k_525: [-13 -58 -69 -62]
k_534: [ 17  -6  16 -54]
k_684: [-11  60  47  48]
k_696: [ -2 -13  17  15]
k_327: [ -2 -13  17  18]
which: [ -2 -13  17  15]
k_696
both k_696 k_525: 
[-13]
both k_327 k_534: 
[17]

k_696: [ 34  26  12  14   9 -19 -25 -36 -40   2   4  -6 -21   4  45   5 -68   9
 -33 -17 -24  38  56 -32  37 -18]
k_930: [-36  82  38 -14 -12  63  -4 -33  -3  32  27  32  28  42  19 -24   5 -28
 -42 -18   7 -14 -33  40   6  -2]
k_605: [-36  58  45   0 -19  81  -9 -26 -21  22   8  63  50  38 -10 -16 -25 -31
 -40 -20  63   2 -30  31 -10  11]
k_257: [  4  53  62   2 -18  69 -23  62 -39   4  30  -7 -16  19  -7 -35   8 -29
 -40 -24 -22   2   1 -37  -2   8]
k_907: [-15  63  34 -14  27  71   2 -28 -43  11  26  30  -2  23 -14 -48   2 -37
 -41 -35 -35   0  -8 -24  -4 -15]
k_684: [-11  39   3  37   2 -16 -54   0  37  29  17  -6   0 -16  30  22 -52   4
  16 -31 -36  35  51 -21  14 -11]
k_681: [-21 -14  33 -20 -12  66  -4 -31 -23   3  33  47   5   7 -15 -20 -22 -20
 -44 -36   8 -18 -34  -4 -16   5]
k_534: [-31   6 -14  54 -16  -1  32   1  19  23   5  -8  -8 -19  26  10  44   4
  12  12  -2  27 -12 -16  -7  33]
k_525: [-16  59 -13  18 -23  77 -24   5 -40  12   8  -8 -30  38  -5 -27   6 -29
 -38   6 -14  14   6  -4   8  10]
k_186: [-23  38  49   8 -21  80 -18 -31 -39   4   9  50  -7  13 -27 -19 -33 -26
 -39 -31   5   7 -24 -10  -6  24]
which: [-36  58  45   0 -19  81  -9 -26 -21  22   8  63  50  38 -10 -16 -25 -31
 -40 -20  63   2 -30  31 -10  11]
k_605
which: [ 34  26  12  14   9 -19 -25 -36 -40   2   4  -6 -21   4  45   5 -68   9
 -33 -17 -24  38  56 -32  37 -18]
k_696
which: [-23  38  49   8 -21  80 -18 -31 -39   4   9  50  -7  13 -27 -19 -33 -26
 -39 -31   5   7 -24 -10  -6  24]
k_186
which: [-31   6 -14  54 -16  -1  32   1  19  23   5  -8  -8 -19  26  10  44   4
  12  12  -2  27 -12 -16  -7  33]
k_534
which: [-16  59 -13  18 -23  77 -24   5 -40  12   8  -8 -30  38  -5 -27   6 -29
 -38   6 -14  14   6  -4   8  10]
k_525

k_257: [ -5 -16 -34   3   2 -27   5   6  -6  -2 -11 -28 -21  -2 -31 -44 -24  19
   8 -23  -3   5 -31   0 -34   6  13  -6 -18  -6  -8  14  -5]
k_684: [-13  -1 -29   4 -34 -22  21 -15 -23  -7 -24  12 -32  -5 -24 -30 -29 -21
 -24  10  14  18   5 -27  17 -12  22   1  -1  10  11 -31 -24]
k_605: [-74  16 -35  78  19  33  11   3  52  10 -44 -61 -19 -44  19 -43  12  82
 -66  69  75  61  26 -50 -79 -12 -37  60 -19   9  36  70 -52]
k_327: [  4 -31 -70  -2  -1 -63  19   3 -21 -15 -22 -25 -38  -1 -61  30 -63  13
  15 -47 -24  12 -53  22 -49  -4  33 -31 -40 -19 -14  13  -7]
k_525: [ 59   0  13 -23   1 -23  62  17  12  17  34  38   4  46 -20  41 -10 -24
  61 -35 -21  -8 -18  51  58  35  61 -15  28  15  -7 -30  42]
which: [ 59   0  13 -23   1 -23  62  17  12  17  34  38   4  46 -20  41 -10 -24
  61 -35 -21  -8 -18  51  58  35  61 -15  28  15  -7 -30  42]
k_525
which: [  4 -31 -70  -2  -1 -63  19   3 -21 -15 -22 -25 -38  -1 -61  30 -63  13
  15 -47 -24  12 -53  22 -49  -4  33 -31 -40 -19 -14  13  -7]
k_327
which: [-74  16 -35  78  19  33  11   3  52  10 -44 -61 -19 -44  19 -43  12  82
 -66  69  75  61  26 -50 -79 -12 -37  60 -19   9  36  70 -52]
k_605

k_684: [36 52 69 68 70]
k_186: [ 19 -10  69  52  69]
k_605: [37 18 69 36 70]
both k_186 k_605: 
[69]
both k_605 k_186: 
[69]
which: [ 19 -10  69  52  69]
k_186
which: [36 52 69 68 70]
k_684
which: [37 18 69 36 70]
k_605

k_186: [  3   4  -4  -2  -1   3  26   6   2   0   2  10  -1  -2  -2   6  77  11
   1   1   6 -27   2  -1   2 -79  10  51   1  -3  -4 -12  -1   2  75   1
   0   3   1   9  74  -3]
k_696: [ 0  0 -7 -1 -2  1 -8  3 -4  2  1  5 -2 -1 -1 -1  0  7 -2  0 -2 -1  2 -4
 -2 -6  0 -4  1 -7 -3 -3  3  0 -2  0  0  0 -1  0 -5  0]
k_257: [  3   4  -4  -2  -1   3  26   6   2   0   2  10  -1  -2   1   6  77  11
   1   1   6 -27   2  -1   2 -79  10  51   1  -3  -4 -12  -1   2  75   1
   1   3  -1 -33 -15  -4]
k_327: [ 0  0 -7 -1 -2  1 -8  3 -4  2  1  5 -2 -1 -1 -1  0  7 -2  0 -2 -1  2 -4
 -2  4  0 -4  1 -7 -3 -3 -3  0  0  0  0  0 -1  0 -5  0]
k_525: [ 0  0  0  0  0  0  1  2 -2  1  0  1  0  1 -1  2  2  2 -1  0  1 -1  0  1
  0 -5  1  2  1 -3  0  0  1 -1  4  0  2  0  0 -1  3  0]
which: [  3   4  -4  -2  -1   3  26   6   2   0   2  10  -1  -2   1   6  77  11
   1   1   6 -27   2  -1   2 -79  10  51   1  -3  -4 -12  -1   2  75   1
   1   3  -1 -33 -15  -4]
k_257
which: [  3   4  -4  -2  -1   3  26   6   2   0   2  10  -1  -2  -2   6  77  11
   1   1   6 -27   2  -1   2 -79  10  51   1  -3  -4 -12  -1   2  75   1
   0   3   1   9  74  -3]
k_186

k_930: [-40 -35  81  91  81  52  14 -23 -51 -60 -52 -31  -3  20  31  28  11 -11
 -32 -46 -45 -31 -10  14  28  31  20  -2 -24 -40 -43 -29  -1  35  66  86
 -42  67  32  -9 -43 -67 -70 -55 -27   2  25  35  30  10 -14 -36]
k_257: [-54 -43  81  90  91  82  66  45  20  -5 -28 -45 -56 -60 -56 -46 -31 -13
   4 -52  28  32  30  22  10  -5 -20 -33 -42 -46 -44 -37 -26 -12   3  16
  26  31  30  24  12  -1 -16 -31 -40 -45 -42 -32 -17   3  26  49]
k_643: [-38 -36  81  90  65  19 -29 -57 -56 -28   6 -41  29   6 -24 -44 -42 -22
   7  28  28   6 -23 -43 -37  -6  40  77  87  65  18 -33 -51 -67 -42  -3
  28  34  16 -14 -40 -45 -28   2  28  34  19  -8 -29 -31  -6  33]
k_907: [-63 -42  81  90  62  14  20 -59 -52 -21  14  32  24  -3 -33 -47 -36  -9
  19  31  18 -11 -37 -42 -20  25  68  88  74  28 -25 -63 -70 -44  -5  27
  34  15 -16 -41 -44 -24   8  31  33  13 -16 -33 -24   8  50  78]
k_534: [-49 -37  81  91  79  49   9 -28 -53 -59 -47 -22   6  25  32  22   2 -22
 -40 -47 -37 -18   7  25  31  23   2 -21 -39 -44 -30  -2  35  68  87  85
  63  24 -18 -52 -70 -67 -46 -16  13  31  34  20  -3 -42 -43 -45]
which: [-40 -35  81  91  81  52  14 -23 -51 -60 -52 -31  -3  20  31  28  11 -11
 -32 -46 -45 -31 -10  14  28  31  20  -2 -24 -40 -43 -29  -1  35  66  86
 -42  67  32  -9 -43 -67 -70 -55 -27   2  25  35  30  10 -14 -36]
k_930
which: [-49 -37  81  91  79  49   9 -28 -53 -59 -47 -22   6  25  32  22   2 -22
 -40 -47 -37 -18   7  25  31  23   2 -21 -39 -44 -30  -2  35  68  87  85
  63  24 -18 -52 -70 -67 -46 -16  13  31  34  20  -3 -42 -43 -45]
k_534

k_696: [ -7  -8 -46  47 -41 -16   6 -41  -2   3]
k_257: [-50  24  32 -75  39  29  20  15  21   8]
k_605: [-13  -4 -36  39 -58  -2  39   3 -38 -26]
k_643: [ 47 -22 -18  41  -4 -36 -45 -34  16   0]
k_681: [ 48 -30  38  13  56  -1 -70 -25  43  20]
k_327: [-17 -11 -12 -23   0  16  17 -19  21 -18]
which: [ -7  -8 -46  47 -41 -16   6 -41  -2   3]
k_696
both k_257 k_605: 
[39]

k_696: [44 38 34 34 25 16 18]
k_684: [ 22  21 -47   1 -11  30 -33]
k_907: [44 38 34 34 15 21  4]
k_643: [  1 -60  10 -42  19  23  21]
k_605: [ 44  38  34  34  25 -60 -43]
k_257: [ 15  17   0 -33  -5  69   1]
both k_907 k_257: 
[15]
both k_907 k_643: 
[21]
both k_257 k_907: 
[15]
both k_643 k_907: 
[21]
which: [ 44  38  34  34  25 -60 -43]
k_605

k_681: [ 23  13  33  45  11  22  12  -9 -13 -36   9  -9 -11  -1 -24  -9  19]
k_257: [-17   9  10  -9   8 -10   4 -40 -29  -3  46  14  45  34 -34   2  44]
k_534: [ 34 -40 -74  -1  49 -59  22  56  31  -4 -64  14  -9  -9  13  41  50]
which: [-17   9  10  -9   8 -10   4 -40 -29  -3  46  14  45  34 -34   2  44]
k_257
which: [ 34 -40 -74  -1  49 -59  22  56  31  -4 -64  14  -9  -9  13  41  50]
k_534
which: [ 23  13  33  45  11  22  12  -9 -13 -36   9  -9 -11  -1 -24  -9  19]
k_681

k_643: [-11   7  14   9   2 -18 -33 -20 -50 -33  27   4   2  25 -22 -63   2  35
 -17  22   4  33  13 -19  36  45   4  26   6   4 -32 -24 -19  -2  12  -7
  24  36 -15 -20 -32  13 -31  11  23 -10   5 -40   6  17  12  -4 -10 -11
 -43  -9   9 -14  16  -6  38]
k_534: [-27  21  30  42  16   5  30  24  -9  20 -43  22 -42  12  24 -25 -27 -36
 -12 -38 -42 -10  30 -13  13 -23  24  42 -32 -87  19  -5  21 -29   4 -33
  15   8 -51   7 -16  13  -3  -8 -37 -16  38   0 -18  -5  -7   6  24  19
  22  -5 -12  13  -2 -28  24]
k_684: [-11   7  14   9   2  20 -33 -20 -50 -33  27   4   2  25 -22 -63   2  35
 -17  22   4  33  13 -19  36  45   4  26   6   4 -32 -24 -19   1  -4  41
   6  15   4 -23 -38 -22 -16 -19 -28  -6   9  36  25  20 -16  23 -60  38
  10 -21 -19 -12  13   3  -7]
k_186: [  7  -1 -43 -55  16  -8  11  -8  35 -18  -6  10  19 -24  13  36  15 -14
  27  -9   3 -15   7  -7  11 -14  10  35  58  40 -19   7 -28  -2   8  12
 -18 -47  34  18  55   7  31  18  -5  -7 -30  18   0 -31   8 -25  18 -28
  -4   0  15  34  -6   8 -59]
k_327: [ -8  -8  11 -44  15  21  -5  12   4 -45   5  -4  -2 -25  23 -33  -2  30
 -20  -2 -10 -17 -22  15  10   3   2 -12  25  21 -28  32  10   0  34  30
 -18  17   9  -2  19  10  -8  -2  -5 -34   1 -16  46  -2 -13  -1   9  21
 -14  -9   0  -2   6 -12   2]
which: [-11   7  14   9   2 -18 -33 -20 -50 -33  27   4   2  25 -22 -63   2  35
 -17  22   4  33  13 -19  36  45   4  26   6   4 -32 -24 -19  -2  12  -7
  24  36 -15 -20 -32  13 -31  11  23 -10   5 -40   6  17  12  -4 -10 -11
 -43  -9   9 -14  16  -6  38]
k_643
which: [  7  -1 -43 -55  16  -8  11  -8  35 -18  -6  10  19 -24  13  36  15 -14
  27  -9   3 -15   7  -7  11 -14  10  35  58  40 -19   7 -28  -2   8  12
 -18 -47  34  18  55   7  31  18  -5  -7 -30  18   0 -31   8 -25  18 -28
  -4   0  15  34  -6   8 -59]
k_186
which: [-27  21  30  42  16   5  30  24  -9  20 -43  22 -42  12  24 -25 -27 -36
 -12 -38 -42 -10  30 -13  13 -23  24  42 -32 -87  19  -5  21 -29   4 -33
  15   8 -51   7 -16  13  -3  -8 -37 -16  38   0 -18  -5  -7   6  24  19
  22  -5 -12  13  -2 -28  24]
k_534

k_930: [ -1   0  -4  -8  -3  15  -7   6  -5  -5   2  -2  -9  -1 -12  -4   7  -1
   7  -2   1  14   5   2   9  10   1  16  21  11 -11   5   7  11  13   8
  10  -8  -4  -5   8  12   1  -3  20  11 -10]
k_684: [ -1   0  -4  -8  -3  15  -7   6  -5  -5   2  -2  -9  -1 -12  -4   7  -1
   7  -2   1  14   5   2   9  10   1  16  21  15 -11   5   7  11  13   8
  10  -8  -4  12 -21  12   1  -3  20  11 -10]
k_643: [  6 -33 -38 -35  19 -28  24  -5  -4  16 -27  23  51 -12 -49 -19   3   3
 -27 -20 -16  -5   8 -10 -74  -3 -29 -40  11  -2 -19 -38  17 -33 -20 -42
  17  53 -17  -7 -36  30 -36  46 -20 -26  22]
k_681: [  0  -7  21  15 -30  42 -33 -25  -1 -22  -6 -31 -11  17 -12  35  30 -21
  26 -18  -6   7   3 -21  25   4 -15  25  36 -33  -1  18  -7   0  13  23
  -2   2  22  35   9 -20  -5 -30  10  36 -10]
which: [  6 -33 -38 -35  19 -28  24  -5  -4  16 -27  23  51 -12 -49 -19   3   3
 -27 -20 -16  -5   8 -10 -74  -3 -29 -40  11  -2 -19 -38  17 -33 -20 -42
  17  53 -17  -7 -36  30 -36  46 -20 -26  22]
k_643

k_534: [-5 67  7 15 44]
k_684: [-12 -22   6  -4 -72]
k_681: [-12  -5   3   7  29]
which: [-5 67  7 15 44]
k_534
both k_681 k_684: 
[-12]

